Each name stands for a flat space through zero: a line, a plane or more. A row that begins with a name and a colon came from that space; any other row is followed by the name of the space it lies nearest, among the names in its block.
nsfd: [196, 228, -107, -165, 82, 21, 90, 58, -177, -4, -57, -91, -194, 47, 62, -198, -62, -123, 22, -134, 120, -37, -65, -175]
qjgj: [28, -100, -251, -172, -252, 197, 27, -35, 149, 312, 26, 100, 43, 131, 234, 233, -282, 197, 61, -12, -252, 198, 400, 104]
qjgj: [448, 291, -500, -61, 65, 4, 97, 141, -205, -11, -142, -196, -256, 160, 34, -280, -104, 98, -79, -314, 43, -374, -111, -37]
ldgm: [-107, -420, 30, -62, -96, 185, -76, -118, 27, 228, -53, 46, 117, 122, -13, 309, 157, 87, -32, 184, -229, 35, 311, 169]
mmhs: [-152, 29, 295, 9, 45, -127, 84, 25, 46, 20, 36, -34, 145, -151, 89, 19, -87, -26, 78, 40, 50, 203, -166, -94]
mmhs: [-67, -309, 101, 25, 83, 68, 0, -117, 85, -8, -122, 27, 232, 85, -54, 73, 134, 16, -35, 27, -63, 66, 84, 141]
qjgj: [-196, -131, 184, -81, -79, 57, 60, -64, 149, 45, 32, 85, 156, -74, 74, 135, -37, -51, 89, 75, -65, 346, 163, 56]
ppmd: [203, 117, -230, -153, -67, -70, 137, 118, 4, 90, -58, -36, -68, -88, 70, -37, -36, -27, 87, -196, -11, 16, 47, 110]
ldgm: [-174, -37, 393, -221, -88, 47, -193, -116, -107, 238, 249, 56, -58, -218, 250, 93, -48, -3, -25, 223, 109, 237, 19, 33]
ppmd: [17, 220, 58, 60, 85, -153, 94, 40, -9, -169, 8, -116, 4, -37, 148, -299, -163, -50, 9, -50, 93, 147, -250, -187]
mmhs: [-33, 238, 99, 19, 94, -116, 156, 65, 49, -14, 43, -104, 62, 4, 187, -225, -323, 136, -51, -121, 64, 123, -224, -203]
hpjj: [-230, -324, 260, 39, 12, 162, -190, -186, 45, 17, 94, 184, 123, 79, -118, 134, 163, -59, -101, 189, 11, 60, 201, 94]
mmhs: [377, 338, -432, -79, -2, 91, 51, 130, -305, 52, 9, -199, -353, 232, 124, -345, -234, 68, -140, -240, 61, -312, -36, -167]
mmhs: [35, 39, 55, -40, 62, 120, 6, -58, -127, 58, 19, -82, 9, 193, 191, -154, -247, 24, -60, -15, 41, 72, -23, -206]
nsfd: [299, -37, -107, -138, 174, -47, 49, 17, -203, -44, -216, -166, -74, 3, -48, -128, 247, -116, 6, -138, 88, -199, -135, 83]
nsfd: [14, -312, 2, -95, -8, 111, -189, -135, -7, 155, -50, 158, 30, 9, -102, 184, 293, -32, -47, 103, -21, -85, 214, 246]
ldgm: [181, 161, -322, 47, -29, -24, 134, 100, 24, -50, -109, -72, -32, 90, 43, -124, -151, 40, 46, -176, -58, -45, -13, -43]
hpjj: [-140, 185, 287, 22, 89, -175, 78, 47, 58, -158, 53, -38, 47, -261, -9, -55, -9, -42, 63, -8, 149, 132, -279, -61]
hpjj: [238, -117, -387, 34, -30, 63, 13, 15, -23, 122, -110, -97, -3, 300, 76, -44, -97, 215, -112, -98, -200, -224, 121, 54]
mmhs: [-217, -58, 509, -218, -27, 34, -64, -79, -63, 101, 164, 88, 50, -308, 74, 182, 61, -211, 133, 136, 180, 313, 6, 44]
hpjj: [-29, -122, -293, 155, -17, 100, -71, -95, 261, -71, -167, 253, 109, 134, -189, 57, 118, 58, -27, -3, -103, -28, 221, 140]
nsfd: [-8, 276, -72, 221, 110, -57, 285, 186, -1, -326, -137, -175, 29, -64, -238, -162, -16, -14, 27, -259, 88, -122, -257, -64]
mmhs: [92, -265, -64, -85, 19, 86, -22, -26, -25, 56, -172, 74, 49, -29, -245, 263, 356, -122, 87, -33, -28, -158, 166, 251]
qjgj: [177, 14, -556, 39, -110, 63, 191, 67, 209, 87, -202, -30, 54, 297, 106, -1, -251, 259, 13, -160, -324, 2, 225, -8]
ppmd: [49, 96, 43, -113, -24, -116, 139, 51, -15, -8, -25, -151, 3, -75, 226, -58, -133, -62, 143, 8, -48, 238, -102, -124]
ldgm: [387, 138, -460, 197, 278, -7, 100, 83, -224, -294, -341, -271, -156, 320, -222, -397, 166, 33, -171, -242, 36, -536, -258, -119]
mmhs: [-77, 72, 114, 142, 9, -116, 53, 6, 45, -127, 34, -95, 131, -35, 165, -164, -187, 4, 30, 27, 9, 201, -187, -107]
hpjj: [400, 280, -149, -338, 119, -114, 151, 117, -266, 162, -104, -299, -222, -52, 293, -246, -129, 73, -4, -231, 99, -107, -248, -80]
hpjj: [58, 137, -206, 124, 12, -46, 24, 3, 148, -181, -66, 81, 15, 100, -21, -106, -117, -32, 68, -54, -20, 35, -17, -122]
hpjj: [-81, -1, -47, 409, 87, -27, -193, -116, 30, -351, -7, -46, 34, 216, -42, -215, -27, 93, -142, 199, -39, -130, -210, -182]
ppmd: [25, -121, -189, -41, -174, 74, -40, 52, 77, 219, -28, 94, -21, -36, -123, 426, 81, 147, 91, 27, -186, -181, 218, 189]
mmhs: [-40, 145, 67, -23, 42, 142, 97, 39, -122, -46, 52, -69, -67, 28, -43, -131, -96, -13, -89, -135, 126, -19, -11, -57]
nsfd: [124, 212, -136, 52, 47, 50, 137, 68, -143, -26, -61, -275, -48, 174, 194, -198, -323, 193, -61, -111, -41, -68, -184, -219]
qjgj: [-138, -300, 215, -45, 35, -51, -135, -123, 148, 75, -49, 138, 159, -163, -103, 290, 302, 48, 23, 171, -44, 24, 36, 242]
mmhs: [-43, -144, 118, 137, 28, -235, -69, -17, 110, -96, 23, -17, 131, -42, 13, 49, 78, 1, 46, 144, -80, 6, -150, -4]
mmhs: [100, 243, -320, 85, -153, -13, -15, 31, 100, 8, 90, 11, -73, 172, 273, -146, -447, 155, 19, -21, -120, 92, 35, -199]
ldgm: [246, 241, -242, -179, -98, 85, 141, 119, -144, 147, 41, -125, -152, 110, 225, -89, -360, 24, 67, -216, -7, 5, 68, -131]
ppmd: [287, 630, -198, -41, -41, -23, 29, 203, -419, -63, 215, -314, -485, 68, 242, -375, -433, 14, -45, -136, 170, -247, -306, -427]
ldgm: [-288, -186, 428, -34, 7, 91, -137, -118, 1, 0, 169, 171, 74, -170, -142, 122, 211, -152, -51, 140, 154, 130, 97, 143]
ppmd: [467, 496, -384, -230, 66, -166, 316, 265, -246, -58, -152, -330, -316, -75, 158, -394, -126, -92, 83, -384, 115, -110, -251, -129]
ldgm: [-21, -155, -130, 20, -98, 50, -50, -62, 184, 19, 19, 144, 80, 110, -10, 118, -25, 45, 13, 32, -141, 62, 232, 98]
ldgm: [64, -112, -309, 43, 4, 138, 193, 53, 54, -6, -243, -48, 51, 173, -178, 19, 120, 64, -44, -155, -162, -99, 195, 120]
qjgj: [-274, -344, 179, 298, 73, -134, 50, -55, 323, -121, -129, 66, 416, -14, -181, 170, 172, 119, -7, 107, -168, 83, -46, 149]
nsfd: [-434, -307, 293, 69, -244, 107, -69, -116, 294, 137, 179, 266, 304, -131, 36, 339, -57, 8, 80, 218, -139, 443, 329, 199]
hpjj: [61, 104, -12, -31, 57, -67, 153, 68, 26, -56, -68, -57, 45, -25, 17, -67, -79, -44, 76, -138, 35, 60, -85, -58]
ppmd: [4, -178, 143, -84, -137, 121, -177, -74, -200, 162, 180, -12, -28, 7, 151, 96, -35, -104, 13, 135, 15, 52, 132, 63]
ppmd: [150, -32, -5, -93, 43, -105, -2, 73, -180, 30, -78, -80, -114, -145, -107, 26, 296, -174, 63, -15, 72, -166, -87, 89]
ldgm: [449, 243, -303, -292, 17, 30, 76, 137, -418, 191, -51, -312, -374, 82, 205, -205, -85, 25, -49, -189, 49, -284, -92, -93]
hpjj: [-241, -265, -63, 279, -160, -22, -12, -1, 315, -131, 7, 181, 198, 13, -266, 278, 166, 4, 62, 130, -235, 43, 230, 176]
ppmd: [-86, -116, 209, -35, 159, -37, 10, -46, -65, -115, -71, -95, -16, -83, -141, -54, 332, -35, -113, 73, 55, -56, -113, 77]
mmhs: [183, 459, -224, -186, -186, 83, 55, 122, -166, 126, 182, -82, -314, 32, 316, -125, -486, 13, 91, -113, 43, 79, 30, -270]
hpjj: [107, -84, -8, -199, 120, 60, 46, -34, -60, 141, -160, -28, 0, -7, -20, 34, 151, 46, -42, -87, 32, -73, 23, 111]
ldgm: [-77, 336, 154, -58, -7, 27, -12, 11, -131, 76, 197, -59, -148, -9, 278, -234, -374, 53, -71, 33, 144, 157, -147, -314]
ldgm: [77, -302, 5, -206, -38, 36, -24, -34, 0, 254, -60, 53, 71, -44, -21, 245, 208, 0, 29, -9, -81, -34, 206, 275]
hpjj: [328, 141, -211, -149, 148, -88, 224, 129, -167, 48, -249, -275, -61, -12, 80, -189, 18, 65, 0, -272, 34, -160, -210, 28]
qjgj: [-154, -380, 224, -131, -45, 172, -164, -160, -37, 193, 56, 78, 63, -30, -32, 235, 250, 37, -105, 188, -54, 34, 233, 259]
hpjj: [82, 15, -211, -201, -196, 96, -197, -48, 18, 352, 131, 158, -210, 89, 183, 217, -150, 174, -6, 145, -145, -53, 266, -33]
mmhs: [143, 179, -31, -110, 18, -154, 102, 106, -22, 18, -18, -77, -48, -153, 82, -38, -64, -22, 105, -132, 66, 3, -155, -7]
nsfd: [15, 191, 128, -12, 132, -84, 8, 50, -153, -46, 19, -124, -144, -41, -12, -109, 9, 7, -49, 22, 117, -142, -256, -206]
ldgm: [35, 33, 97, -143, -67, 108, -157, -82, -147, 167, 225, -10, -123, 137, 275, -22, -284, 46, -54, 107, 21, 49, 65, -176]
ppmd: [-155, -234, 45, 22, -123, 98, -198, -136, 134, 133, 91, 195, 70, 56, 14, 236, 26, 83, -22, 219, -130, 70, 233, 86]
mmhs: [-53, -203, 121, -152, -109, 23, -146, -118, 47, 230, 121, 105, 51, 6, 215, 150, -60, 18, 25, 179, -88, 196, 178, 46]
ppmd: [198, 109, -29, -44, 153, -29, 31, 25, -216, -30, -80, -178, -98, 119, 71, -188, -50, -40, -25, -67, 85, -151, -199, -201]
ppmd: [146, -96, -125, -81, 92, -31, 87, 47, -36, -6, -192, -53, -7, -90, -186, -7, 331, -21, -39, -159, 27, -181, -2, 273]
nsfd: [189, -19, -177, -84, 48, -19, 57, 30, -131, 106, -196, -176, -70, 63, 86, -22, 72, 67, 8, -2, -96, -111, -67, -30]
hpjj: [-121, -65, -2, 107, 12, 113, -54, -95, 96, -102, -13, 80, 59, 110, -62, -9, -1, 50, -70, 67, -37, 42, 82, -9]
ldgm: [-188, 224, 403, 97, -5, -145, -47, 55, -139, -112, 285, -94, -75, -144, 116, -104, -195, -131, 43, 157, 160, 118, -289, -318]
ppmd: [94, -317, -146, -157, -60, 191, -180, -161, 16, 239, -31, 109, -1, 215, 62, 201, 70, 132, -79, 103, -165, -82, 319, 155]
qjgj: [738, 563, -841, -260, 4, -1, 321, 300, -296, 145, -196, -363, -435, 328, 275, -386, -455, 154, 12, -516, -60, -371, -71, -279]
qjgj: [226, 1, -251, -138, -34, -43, 106, 58, 3, 117, -123, -64, -17, 39, 119, -15, -42, 20, 72, -128, -94, 7, 66, 61]
qjgj: [104, 135, 50, -118, 95, -191, 48, 65, -30, -4, -41, -31, -61, -212, 6, -97, 118, -72, 40, -89, 137, -21, -192, 43]
ldgm: [52, 147, -144, -116, -83, 17, -29, 12, -19, 142, 15, -15, -175, 11, 156, 24, -114, 120, 5, 76, -81, 16, 36, -108]
qjgj: [-59, -36, 216, -120, -45, 75, -18, -13, -173, 73, 119, -25, -46, -90, 61, -15, 26, -186, 20, 41, 109, 134, 55, 5]
hpjj: [36, 154, -78, -173, -162, 92, -79, 9, -20, 156, 201, 138, -183, -25, 117, 28, -182, -27, 19, -23, 50, 69, 194, -16]
qjgj: [24, 109, 167, -59, -47, -52, -82, 0, -173, 70, 138, -84, -74, -65, 238, -31, -183, -94, 95, 116, 74, 109, -139, -195]
mmhs: [-306, -96, 307, 181, -33, -85, -148, -73, 125, -62, 137, 151, 117, -112, -60, 123, 59, -61, 31, 265, 9, 142, -48, -69]
nsfd: [311, -110, -323, -100, 174, -7, 130, 7, -37, 45, -371, -127, 28, 163, -40, -82, 184, 68, -27, -176, -88, -194, -15, 90]
qjgj: [-369, -388, 271, 197, -92, -19, -247, -184, 313, -35, 159, 319, 256, -40, -137, 267, 175, 2, -29, 308, -104, 164, 201, 180]
nsfd: [437, 180, -473, -156, -1, 198, -82, 52, -380, 161, -32, -171, -408, 300, 78, -193, -89, 112, -176, -155, 16, -466, 66, -85]
ppmd: [171, 76, -19, -243, -31, 15, 86, 37, -111, 151, 77, -61, -64, 57, 239, -103, -227, -90, 55, -131, 43, 132, 72, -86]
nsfd: [393, 46, -367, -60, 134, 8, 68, 82, -246, 75, -262, -293, -157, 170, 6, -104, 81, 199, -103, -169, -66, -447, -160, 19]
hpjj: [293, 147, -229, -146, 48, -77, 106, 88, -113, 93, -120, -174, -122, 90, 162, -81, -126, 60, 57, -120, -50, -113, -105, -135]
ppmd: [-547, -222, 334, 176, -233, 54, -100, -142, 447, 12, 242, 366, 329, -87, 16, 336, -167, 26, 101, 291, -153, 510, 295, 40]
nsfd: [-178, 114, 307, -150, -58, -68, 130, 26, 154, 34, 169, 88, 119, -207, 151, 58, -236, -89, 150, -50, 85, 404, 12, -49]
nsfd: [15, 231, 132, 111, 100, -206, 67, 104, -58, -195, 19, -113, -21, -129, -25, -119, -51, -99, 93, -36, 134, -41, -342, -191]
qjgj: [-293, 45, 215, 129, -53, -164, 63, -15, 308, -64, 83, 109, 218, -121, 124, 29, -199, 42, 97, 128, -69, 390, -65, -120]
qjgj: [-191, 211, 324, -90, 50, -42, 185, 49, 1, -69, 114, -72, 15, -152, 106, -152, -170, -79, 18, -49, 138, 308, -128, -167]
nsfd: [72, -133, -85, -67, -154, 144, -210, -40, -142, 184, 131, 142, -126, 35, -34, 124, 87, -124, -8, 67, 24, -117, 256, 125]
ldgm: [89, 333, -104, 102, 5, 56, 62, 109, -232, -198, 48, -131, -203, 18, -33, -290, -121, -156, -13, -131, 176, -91, -144, -184]
nsfd: [178, 130, -294, 55, -35, -25, 106, 60, 63, -54, -76, -72, 25, 137, 128, -115, -255, 85, 55, -154, -86, 8, -18, -68]
[-31, 171, -24, 198, 105, -180, 354, 149, 105, -206, -196, -300, 194, 10, 81, -162, -213, 154, 63, -136, -116, 117, -326, -181]
nsfd
[12, 144, -87, 30, -14, 29, -75, -17, -30, -28, 75, 28, -141, 97, 54, -129, -113, 27, -70, 47, 20, -33, -1, -155]
ldgm
[38, 218, 1, 21, -27, 10, -85, 9, -139, 10, 136, -146, -161, 56, 202, -86, -268, 179, -70, 73, 9, -91, -174, -205]
nsfd
[304, 209, -177, -165, 54, -136, 136, 91, 8, 45, -86, -84, -1, -44, 187, -105, -217, 36, 122, -265, 60, 0, -145, -12]
mmhs
[-263, -128, 345, -28, -145, -122, -143, -92, 175, 192, 179, 78, 169, -205, 273, 303, -152, 152, 115, 318, -125, 317, -35, -3]
nsfd
[-60, 11, -63, 248, 37, -97, 84, 65, 107, -224, -84, -21, 99, -6, -186, -49, 86, -16, 12, -41, -33, -65, -103, 12]
nsfd
[171, 25, -57, -55, 132, 21, -132, -65, -128, -41, -70, -4, -107, 22, -51, -89, 140, -11, -69, -32, 130, -220, -105, 38]
ldgm
[356, 331, -531, 92, -33, 62, 145, 151, -165, -116, -126, -219, -193, 261, 92, -264, -304, 46, 28, -245, -51, -212, -72, -213]
mmhs
[-226, -164, -104, 214, -177, 34, -63, -64, 327, -49, 59, 216, 164, 78, -59, 150, -48, 98, 0, 137, -214, 163, 254, 95]
hpjj
[-199, -202, -40, 60, -100, 96, 32, -69, 299, 36, -23, 165, 199, 46, -61, 187, -3, 149, -22, 35, -184, 167, 264, 179]
mmhs
[333, 312, -269, -203, 83, 16, 131, 121, -289, -6, -82, -224, -327, 46, 77, -337, -19, -54, -76, -233, 125, -181, -108, -96]
ppmd
[-186, -170, 138, 245, 109, -59, -203, -140, 173, -196, -11, 130, 123, 28, -197, 81, 203, 100, -99, 206, -23, -122, -99, 35]
hpjj
